Below are the code and all the weights of a small trained network. Each question names an input and a class and asks about switching units off, where a switched-off unit gives its printed mean instead of its output.

import numpy as np


def w(rows, s, z=0):
    codes = np.array(rows[::2]) - 128.0
    scale = np.full(codes.shape[1], s)
    scale[-1] = z or s
    return codes * scale


def f(y):
    return np.maximum(y, 0)


def log_softmax(a):
    a = a - a.max(-1, keepdims=True)
    return a - np.log(np.exp(a).sum(-1, keepdims=True))


def net(x, mask):
    res = np.array(x, float).reshape(1, 5) / 4 @ E
    y = f(res @ A[0][:, :-1].T + A[0][:, -1])
    res = res + np.where(mask, y, B[0][:, -1]) @ B[0][:, :-1]
    return log_softmax(res[-1] @ U[:, :-1].T + U[:, -1])


A, B = {}, {}
E = w([
[213,125,37,129,104,1,115,160,138],'x0',
[224,19,96,87,152,163,195,101,95],'x1',
[147,200,77,60,220,122,108,175,213],'x2',
[54,102,99,18,138,223,74,117,133],'x3',
[190,152,125,74,70,163,222,132,109],'x4',
],0.0089)
A[0] = w([
[202,132,157,219,112,71,175,125,113,150],'neuron 1',
[127,72,137,104,240,209,126,120,139,76],'neuron 2',
[166,103,67,116,76,17,86,133,130,112],'neuron 3',
[81,126,131,156,36,182,122,106,96,92],'neuron 4',
[78,110,169,155,47,148,147,126,106,146],'neuron 5',
[104,140,109,136,139,111,118,130,139,90],'neuron 6',
[219,103,110,117,98,99,181,129,129,162],'neuron 7',
[125,104,121,97,160,189,134,124,115,132],'neuron 8',
[142,169,152,116,145,90,64,130,112,175],'neuron 9',
[152,113,103,79,181,154,123,132,139,159],'neuron 10',
[71,205,96,161,141,40,74,138,156,174],'neuron 11',
[88,198,154,152,147,130,94,136,161,137],'neuron 12',
[78,105,141,107,136,185,110,129,137,255],'neuron 13',
[185,125,176,251,114,69,185,123,132,112],'neuron 14',
[126,123,150,117,150,154,110,124,129,153],'neuron 15',
[140,137,134,101,120,122,160,133,139,54],'neuron 16',
[220,116,67,84,123,83,153,130,143,147],'neuron 17',
[48,188,142,139,157,106,128,97,152,96],'neuron 18',
[91,130,160,136,111,142,111,130,111,57],'neuron 19',
],0.013,0.0031)
B[0] = w([
[120,150,104,219,140,106,133,105,72,247],'neuron 1',
[98,106,90,168,185,179,128,75,174,229],'neuron 2',
[102,142,130,122,132,39,157,95,186,223],'neuron 3',
[97,147,197,75,85,105,162,119,128,204],'neuron 4',
[103,130,177,99,69,115,135,117,109,209],'neuron 5',
[115,136,130,115,122,119,102,124,143,152],'neuron 6',
[194,139,128,95,130,119,141,138,59,233],'neuron 7',
[130,98,133,122,162,148,115,96,129,195],'neuron 8',
[131,140,98,122,103,133,132,150,177,178],'neuron 9',
[158,98,116,135,175,169,116,126,141,200],'neuron 10',
[106,157,123,127,124,91,77,203,198,246],'neuron 11',
[126,118,115,145,127,169,79,188,107,216],'neuron 12',
[90,86,173,115,118,166,133,92,138,222],'neuron 13',
[127,150,114,254,134,140,152,123,105,254],'neuron 14',
[120,122,116,127,125,161,137,125,142,165],'neuron 15',
[151,93,127,139,116,121,94,153,99,148],'neuron 16',
[189,124,95,62,115,90,134,126,80,241],'neuron 17',
[147,142,147,122,131,170,116,189,137,208],'neuron 18',
[117,127,144,112,101,156,145,147,117,170],'neuron 19',
],0.022,0.014)
U = w([
[104,104,241,122,56,170,176,116,146,169],'0',
[139,63,151,115,177,189,144,92,197,250],'1',
[128,148,155,138,107,154,87,222,217,44],'2',
[155,160,159,246,97,118,189,131,109,161],'3',
[245,112,107,71,144,111,171,128,117,95],'4',
[146,153,98,121,120,44,134,147,244,40],'5',
],0.011,0.0015)

Each question gives the input, the list of numbers given to net, and the class t.
The units are the neurons (one row each of A and B). Each row of codes is followed by its name. A weight is (code - 128) times the scale printed after its matrix; where a second scale follows, it is the last column's (A, B and U).
mask holds one flag per neuron, in row order. A switched-off neuron (its flag False) gives its mean, the last column of its row in B, instead of its output. The means were averaged over made-up inputs and are rounded, as every weight is.
A unit's drop is (log p(t) with every unit on - log p(t) with that unit switched off) / (log p(t) with every unit on - log p(t) with every unit switched off).
The circuit of an input: a set's keep is (log p(t) with only the set's units on - log p(t) with every unit switched off) / (log p(t) with every unit on - log p(t) with every unit switched off). Starting from the 12 units with the biggest drops (on a tie, the unit counted first), units are removed one at a time, each time the one whose removal leaves the highest keep (on an exact tie, the one counted first), for as long as the keep stays at least 0.8.
circuit, biggest first: the units of the circuit, biggest drop first
unit that matters most: the unit with the biggest drop
top k neurons: the k neurons with the biggest drops, biggest first
drop when u is switched off: that unit's drop, to one decimal
input [-3,1,-2,7,-7], class 1: circuit, biggest first => neuron 2
input [-3,1,-1,6,4], class 1: top 2 neurons => neuron 2; neuron 8
input [0,2,-3,0,6], class 4: circuit, biggest first => neuron 7; neuron 14
input [-1,-3,2,2,7], class 0: top 2 neurons => neuron 11; neuron 2
input [6,5,-1,-3,1], class 4: top 3 neurons => neuron 17; neuron 7; neuron 2
input [-7,2,-4,-4,-2], class 0: top 2 neurons => neuron 5; neuron 4
input [2,4,8,-8,4], class 4: top 2 neurons => neuron 17; neuron 7
input [-2,-8,-4,1,3], class 0: top 2 neurons => neuron 4; neuron 5
input [8,4,-1,-1,0], class 4: top 2 neurons => neuron 17; neuron 7
input [-7,-6,1,7,-3], class 0: top 2 neurons => neuron 13; neuron 4
input [8,0,-4,4,1], class 4: top 3 neurons => neuron 11; neuron 17; neuron 7
input [3,5,8,-6,-4], class 4: top 2 neurons => neuron 17; neuron 7
input [1,-6,-8,1,-7], class 2: drop when neuron 11 is switched off => 1.3
input [-7,1,1,2,-1], class 1: drop when neuron 2 is switched off => 0.4
input [-5,6,-4,-1,3], class 0: drop when neuron 11 is switched off => 0.0
input [-8,1,0,4,-4], class 1: drop when neuron 2 is switched off => 3.6
input [2,-4,0,8,7], class 0: unit that matters most => neuron 2
